Below is a small trained network, with its code and all its weights. Each question gives an input and a class and asks what happens when units are switched off, that is, made to give their printed mean instead of their output.

import numpy as np


def w(rows, s, z=0):
    codes = np.array(rows[::2]) - 128.0
    scale = np.full(codes.shape[1], s)
    scale[-1] = z or s
    return codes * scale


def norm(h):
    return h / np.sqrt((h * h).mean(-1, keepdims=True) + 1e-5)


def f(y):
    return np.maximum(y, 0)


def log_softmax(a):
    a = a - a.max(-1, keepdims=True)
    return a - np.log(np.exp(a).sum(-1, keepdims=True))


def net(x, mask):
    res = np.array(x, float).reshape(1, 8) / 4 @ E
    u = 0
    for l in range(2):
        y = f(norm(res) @ A[l][:, :-1].T + A[l][:, -1])
        res = res + np.where(mask[u : u + 12], y, B[l][:, -1]) @ B[l][:, :-1]
        u += 12
    return log_softmax(norm(res)[-1] @ U[:, :-1].T + U[:, -1])


A, B = {}, {}
E = w([
[223,241,150,116,144,125,154],'x0',
[134,125,134,125,122,126,123],'x1',
[109,138,78,9,54,77,223],'x2',
[128,127,128,127,127,135,126],'x3',
[128,129,126,130,129,125,130],'x4',
[109,103,254,171,131,136,244],'x5',
[124,130,127,130,134,127,131],'x6',
[130,128,126,129,129,122,127],'x7',
],0.0024)
A[0] = w([
[143,94,219,219,155,142,166,107],'L0N1',
[136,125,74,70,85,87,163,94],'L0N2',
[141,146,112,174,169,167,36,137],'L0N3',
[82,133,187,107,134,166,208,49],'L0N4',
[141,102,191,209,171,125,133,117],'L0N5',
[86,134,159,64,97,154,208,3],'L0N6',
[217,252,149,126,142,125,152,198],'L0N7',
[98,96,111,124,126,125,137,147],'L0N8',
[151,132,62,136,130,113,66,17],'L0N9',
[144,141,115,179,182,179,19,116],'L0N10',
[135,117,125,128,133,139,128,69],'L0N11',
[90,126,225,109,123,150,219,61],'L0N12',
],0.0035,0.0018)
B[0] = w([
[57,153,193,5,115,217,92,228],'L0N1',
[95,145,115,79,99,221,102,185],'L0N2',
[160,81,103,160,100,61,230,214],'L0N3',
[196,92,62,236,133,71,88,189],'L0N4',
[66,136,179,56,87,225,141,205],'L0N5',
[211,93,26,222,151,43,61,180],'L0N6',
[177,247,190,73,161,164,112,253],'L0N7',
[120,142,184,118,137,127,101,160],'L0N8',
[99,109,240,173,111,231,178,163],'L0N9',
[192,92,74,201,88,23,212,225],'L0N10',
[124,130,140,123,145,107,107,128],'L0N11',
[184,97,78,252,137,111,83,220],'L0N12',
],0.0028,0.0034)
A[1] = w([
[158,92,150,191,162,122,137,166],'L1N1',
[126,73,138,162,128,131,140,132],'L1N2',
[120,28,70,205,129,49,180,4],'L1N3',
[75,22,57,136,47,110,110,144],'L1N4',
[191,150,126,141,114,78,152,88],'L1N5',
[7,60,167,130,121,152,44,107],'L1N6',
[212,160,157,173,136,129,196,95],'L1N7',
[195,248,118,79,176,105,151,95],'L1N8',
[146,102,147,99,67,73,253,148],'L1N9',
[85,143,97,21,107,133,88,109],'L1N10',
[197,158,130,172,142,64,136,63],'L1N11',
[103,34,134,194,137,117,154,124],'L1N12',
],0.0043,0.0033)
B[1] = w([
[128,158,103,89,101,132,136,219],'L1N1',
[129,125,99,111,76,133,118,187],'L1N2',
[208,117,194,80,35,114,29,209],'L1N3',
[137,110,253,130,175,66,78,254],'L1N4',
[100,112,65,153,157,133,163,179],'L1N5',
[97,154,30,174,144,148,195,207],'L1N6',
[116,114,118,156,214,66,117,220],'L1N7',
[115,62,86,143,68,145,129,239],'L1N8',
[167,131,98,177,141,122,79,199],'L1N9',
[75,148,164,76,215,142,156,169],'L1N10',
[66,109,95,164,194,87,194,180],'L1N11',
[138,123,103,95,40,145,109,228],'L1N12',
],0.005,0.0039)
U = w([
[166,61,173,140,44,60,34,254],'0',
[194,151,50,220,189,63,181,207],'1',
[20,93,134,173,63,223,170,72],'2',
[159,198,254,157,191,193,155,41],'3',
[21,105,199,30,221,81,90,50],'4',
[131,196,52,12,117,169,155,59],'5',
],0.0091,0.0012)

Each question gives the input, the list of numbers given to net, and the class t.
The units are the neurons (one row each of A and B). Each row of codes is followed by its name. A weight is (code - 128) times the scale printed after its matrix; where a second scale follows, it is the last column's (A, B and U).
mask holds one flag per neuron, layer by layer. A switched-off neuron (its flag False) gives its mean, the last column of its row in B, instead of its output. The means were averaged over made-up inputs and are rounded, as every weight is.
A unit's drop is (log p(t) with every unit on - log p(t) with that unit switched off) / (log p(t) with every unit on - log p(t) with every unit switched off).
The circuit of an input: a set's keep is (log p(t) with only the set's units on - log p(t) with every unit switched off) / (log p(t) with every unit on - log p(t) with every unit switched off). Starting from the 12 units with the biggest drops (on a tie, the unit counted first), units are removed one at a time, each time the one whose removal leaves the highest keep (on an exact tie, the one counted first), for as long as the keep stays at least 0.8.
units of the circuit, in order: the units of the circuit, biggest drop first
unit that matters most: the unit with the biggest drop
top k neurons: the k neurons with the biggest drops, biggest first
k most important neurons of layer l: the k neurons of layer l with the biggest drops, biggest first
drop of u: that unit's drop, to one decimal
input [6,1,-3,3,-8,0,-8,-6], class 1: units of the circuit, in order -> (L1N4; L1N7)
input [0,-2,7,3,7,2,-8,-3], class 0: unit that matters most -> L0N7
input [-7,-5,-4,-3,5,1,2,-2], class 2: units of the circuit, in order -> (L1N6; L1N7)
input [-7,-6,1,-2,4,-7,-7,-8], class 4: units of the circuit, in order -> (L1N4; L1N10)
input [-8,-8,7,-7,-5,0,-8,7], class 4: units of the circuit, in order -> (L1N10; L1N4)
input [-6,-4,-3,1,2,1,-2,8], class 2: units of the circuit, in order -> (L1N6; L1N7)
input [-4,-4,8,1,-7,2,-3,-6], class 0: top 3 neurons -> (L0N1; L0N6; L0N7)
input [-7,2,2,4,-1,-8,1,6], class 4: top 2 neurons -> (L1N4; L1N10)
input [-7,-7,2,5,2,5,5,4], class 0: top 2 neurons -> (L1N4; L1N3)
input [1,-1,-7,5,-3,-4,4,4], class 1: top 2 neurons -> (L1N11; L1N4)
input [-5,2,6,0,-8,-7,-3,7], class 4: top 2 neurons -> (L1N4; L1N10)
input [-2,-7,-6,-7,-3,2,-2,2], class 2: top 2 neurons -> (L0N1; L0N5)
input [0,-7,8,-7,-1,6,6,2], class 0: top 2 neurons -> (L1N3; L0N7)
input [-4,5,-2,7,3,2,6,4], class 2: unit that matters most -> L1N6
input [1,5,3,-5,-5,-1,-6,5], class 5: 2 most important neurons of layer 1 -> (L1N4; L1N7)
input [-4,-8,1,5,-6,-4,-8,8], class 4: 2 most important neurons of layer 0 -> (L0N12; L0N4)
input [-8,-1,-8,-4,-7,2,1,0], class 2: top 3 neurons -> (L1N6; L0N1; L0N5)
input [2,0,-5,4,4,2,4,7], class 3: top 2 neurons -> (L0N1; L0N5)
input [-7,3,4,-4,7,-7,-6,-4], class 4: drop of L1N4 -> 0.2
input [-6,-7,4,1,2,-6,-2,1], class 4: drop of L1N4 -> 0.2
input [-5,1,3,2,-4,-7,2,5], class 4: unit that matters most -> L1N4
input [-7,7,-2,1,2,4,-7,-2], class 2: drop of L1N6 -> 0.6
input [-4,5,3,-4,6,-7,-6,-4], class 4: drop of L1N4 -> 0.1
